Here is a tiny trained network, its code and every weight. The questions are about switching its units off for an input and a target symbol, where a switched-off unit gives its printed mean instead of its output.

import numpy as np


def w(rows, s, z=0):
    codes = np.array(rows[::2]) - 128.0
    scale = np.full(codes.shape[1], s)
    scale[-1] = z or s
    return codes * scale


def f(y):
    return y / 2 * (1 + np.tanh(0.7978845608 * (y + 0.044715 * y**3)))


def softmax(a):
    e = np.exp(a - a.max(-1, keepdims=True))
    return e / e.sum(-1, keepdims=True)


def log_softmax(a):
    a = a - a.max(-1, keepdims=True)
    return a - np.log(np.exp(a).sum(-1, keepdims=True))


def net(x, mask):
    ids = ['αγδζηθμπτφω'.index(c) for c in x.split()]
    T = len(ids)
    res = E[ids] + P[:T]
    u = 0
    for l in range(3):
        r = res
        for j in range(2):
            rows = slice(3 * j, 3 * j + 3)
            q, k, v = (r @ M[l][rows].T for M in (Q, K, V))
            z = softmax(np.where(np.tri(T) > 0, q @ k.T / 3**0.5, -1e9)) @ v
            o = O[l][rows]
            res = res + np.where(mask[u + j], z, o[:, -1]) @ o[:, :-1]
        u += 2
        y = f(res @ A[l][:, :-1].T + A[l][:, -1])
        res = res + np.where(mask[u : u + 4], y, B[l][:, -1]) @ B[l][:, :-1]
        u += 4
    return log_softmax(res[-1] @ U[:, :-1].T + U[:, -1])


Q, K, V, O, A, B = {}, {}, {}, {}, {}, {}
E = w([
[107,142,166],'α',
[176,215,117],'γ',
[67,76,200],'δ',
[101,202,52],'ζ',
[59,123,198],'η',
[172,121,193],'θ',
[33,177,173],'μ',
[126,166,195],'π',
[91,42,217],'τ',
[250,194,202],'φ',
[202,198,166],'ω',
],0.014)
P = w([
[44,252,213],'0',
[67,243,201],'1',
[90,235,176],'2',
[107,217,158],'3',
[116,211,140],'4',
[123,196,118],'5',
[138,188,95],'6',
[143,175,77],'7',
[140,170,62],'8',
[112,154,76],'9',
[107,155,70],'10',
],0.0043)
Q[0] = w([
[209,124,57],'L0H1',
[163,32,118],'L0H1',
[160,121,134],'L0H1',
[145,2,55],'L0H2',
[172,80,111],'L0H2',
[150,21,17],'L0H2',
],0.0085)
K[0] = w([
[87,176,190],'L0H1',
[146,121,118],'L0H1',
[86,119,84],'L0H1',
[100,174,187],'L0H2',
[68,130,213],'L0H2',
[115,252,197],'L0H2',
],0.013)
V[0] = w([
[191,98,232],'L0H1',
[148,95,62],'L0H1',
[108,165,161],'L0H1',
[101,10,141],'L0H2',
[183,125,176],'L0H2',
[165,85,121],'L0H2',
],0.011)
O[0] = w([
[107,104,136,244],'L0H1',
[111,61,89,1],'L0H1',
[226,217,254,202],'L0H1',
[218,115,76,175],'L0H2',
[130,188,110,162],'L0H2',
[133,97,80,88],'L0H2',
],0.0044,0.0067)
A[0] = w([
[97,109,120,55],'L0N1',
[78,104,110,80],'L0N2',
[2,208,72,144],'L0N3',
[86,141,159,3],'L0N4',
],0.015,0.0038)
B[0] = w([
[121,36,71,98],'L0N1',
[255,146,84,101],'L0N2',
[186,205,125,252],'L0N3',
[162,91,113,193],'L0N4',
],0.0088,0.0037)
Q[1] = w([
[169,58,39],'L1H1',
[130,104,128],'L1H1',
[177,108,74],'L1H1',
[102,106,26],'L1H2',
[61,102,170],'L1H2',
[208,169,2],'L1H2',
],0.0096)
K[1] = w([
[147,188,231],'L1H1',
[147,162,116],'L1H1',
[99,169,184],'L1H1',
[59,211,128],'L1H2',
[41,109,244],'L1H2',
[233,194,57],'L1H2',
],0.011)
V[1] = w([
[25,120,160],'L1H1',
[24,153,124],'L1H1',
[164,162,135],'L1H1',
[2,191,167],'L1H2',
[123,33,149],'L1H2',
[135,192,200],'L1H2',
],0.0075)
O[1] = w([
[22,92,51,175],'L1H1',
[133,199,94,136],'L1H1',
[253,228,219,150],'L1H1',
[72,4,147,208],'L1H2',
[142,87,73,122],'L1H2',
[79,161,127,254],'L1H2',
],0.0036,0.0085)
A[1] = w([
[75,65,46,251],'L1N1',
[148,124,174,212],'L1N2',
[164,2,206,133],'L1N3',
[204,80,221,43],'L1N4',
],0.0093,0.002)
B[1] = w([
[254,61,75,124],'L1N1',
[135,187,203,210],'L1N2',
[32,230,151,253],'L1N3',
[151,10,237,211],'L1N4',
],0.0073,0.0061)
Q[2] = w([
[199,79,124],'L2H1',
[185,124,119],'L2H1',
[186,157,9],'L2H1',
[139,85,133],'L2H2',
[90,128,156],'L2H2',
[89,141,195],'L2H2',
],0.013)
K[2] = w([
[175,156,234],'L2H1',
[63,141,153],'L2H1',
[99,254,171],'L2H1',
[77,62,163],'L2H2',
[202,132,135],'L2H2',
[145,72,45],'L2H2',
],0.013)
V[2] = w([
[171,176,79],'L2H1',
[190,43,112],'L2H1',
[48,69,226],'L2H1',
[81,42,164],'L2H2',
[36,199,85],'L2H2',
[225,153,1],'L2H2',
],0.0087)
O[2] = w([
[119,113,181,73],'L2H1',
[102,192,119,51],'L2H1',
[170,186,17,250],'L2H1',
[131,122,131,106],'L2H2',
[2,70,153,153],'L2H2',
[69,168,140,6],'L2H2',
],0.009,0.018)
A[2] = w([
[106,7,50,158],'L2N1',
[124,104,44,91],'L2N2',
[167,109,68,185],'L2N3',
[152,29,119,255],'L2N4',
],0.012,0.0071)
B[2] = w([
[47,217,103,184],'L2N1',
[146,231,1,174],'L2N2',
[123,29,103,251],'L2N3',
[28,65,216,206],'L2N4',
],0.0097,0.012)
U = w([
[113,85,183,206],'α',
[143,223,119,202],'γ',
[128,88,113,7],'δ',
[122,132,103,95],'ζ',
[100,50,135,149],'η',
[144,10,130,191],'θ',
[118,102,99,10],'μ',
[129,86,121,56],'π',
[103,46,33,153],'τ',
[196,106,103,3],'φ',
[178,144,86,95],'ω',
],0.011,0.0048)

Each question gives the input, a string of symbols that net reads in full, and the target symbol t.
The units are the heads (3 rows each of Q, K, V and O) and the neurons (one row each of A and B). Each row of codes is followed by its name. A weight is (code - 128) times the scale printed after its matrix; where a second scale follows, it is the last column's (O, A, B and U).
mask holds one flag per unit, layer by layer, with each layer's heads first. A switched-off unit (its flag False) gives its mean, the last column of its rows in O or B, instead of its output. The means were averaged over made-up inputs and are rounded, as every weight is.
A unit's drop is (log p(t) with every unit on - log p(t) with that unit switched off) / (log p(t) with every unit on - log p(t) with every unit switched off).
The circuit of an input: a set's keep is (log p(t) with only the set's units on - log p(t) with every unit switched off) / (log p(t) with every unit on - log p(t) with every unit switched off). Starting from the 12 units with the biggest drops (on a tie, the unit counted first), units are removed one at a time, each time the one whose removal leaves the highest keep (on an exact tie, the one counted first), for as long as the keep stays at least 0.8.
circuit, biggest first: the units of the circuit, biggest drop first
k most important neurons: the k neurons with the biggest drops, biggest first
top k neurons in layer l: the k neurons of layer l with the biggest drops, biggest first
which heads matter: for each layer, one digit per head in row order, 1 if its drop is at least 0.15 and else 0, layers parted by /
input η τ θ, target θ: most important neuron	[L1N3]
input φ τ δ τ τ π, target τ: 4 most important neurons	[L0N3 L2N3 L1N3 L1N4]
input ζ φ π, target γ: 3 most important neurons	[L0N3 L1N2 L2N3]
input ζ ζ η η, target γ: which heads matter	10 / 10 / 01
input η θ η π θ π, target φ: top 2 neurons in layer 1	[L1N4 L1N3]
input θ ω η, target ω: 4 most important neurons	[L0N3 L2N4 L1N4 L1N3]
input α τ θ η α π, target θ: circuit, biggest first	[L2N2 L2N1]
input γ μ τ ω θ η τ μ φ φ, target φ: 2 most important neurons	[L1N3 L2N4]
input μ φ φ τ μ τ γ τ, target γ: circuit, biggest first	[L1N3 L2H2 L2N3]
input η η α δ η η θ π γ γ, target γ: circuit, biggest first	[L2H2 L2N3 L1H2]
input θ η η τ α, target θ: 4 most important neurons	[L1N3 L2N1 L2N2 L1N2]
input τ η δ ω η τ ω μ, target γ: which heads matter	00 / 00 / 01
input ζ π τ τ ζ ζ η, target γ: circuit, biggest first	[L2H2 L2N3]
input η τ η η τ τ τ η τ μ, target γ: circuit, biggest first	[L0N3]
input τ δ θ φ θ ζ τ τ τ τ φ, target θ: circuit, biggest first	[L1N4 L2N2]
input τ τ τ η, target τ: 2 most important neurons	[L1N4 L0N3]
input τ τ π, target τ: 4 most important neurons	[L0N3 L2N3 L1N4 L1N3]
input η τ η α τ α τ, target α: 4 most important neurons	[L1N3 L2N3 L1N2 L0N3]
input ω α τ η τ α τ, target α: which heads matter	00 / 00 / 10
input τ δ τ τ, target τ: 4 most important neurons	[L0N3 L2N2 L2N1 L2N3]
input τ τ γ π τ τ τ θ, target θ: top 2 neurons in layer 2	[L2N3 L2N1]
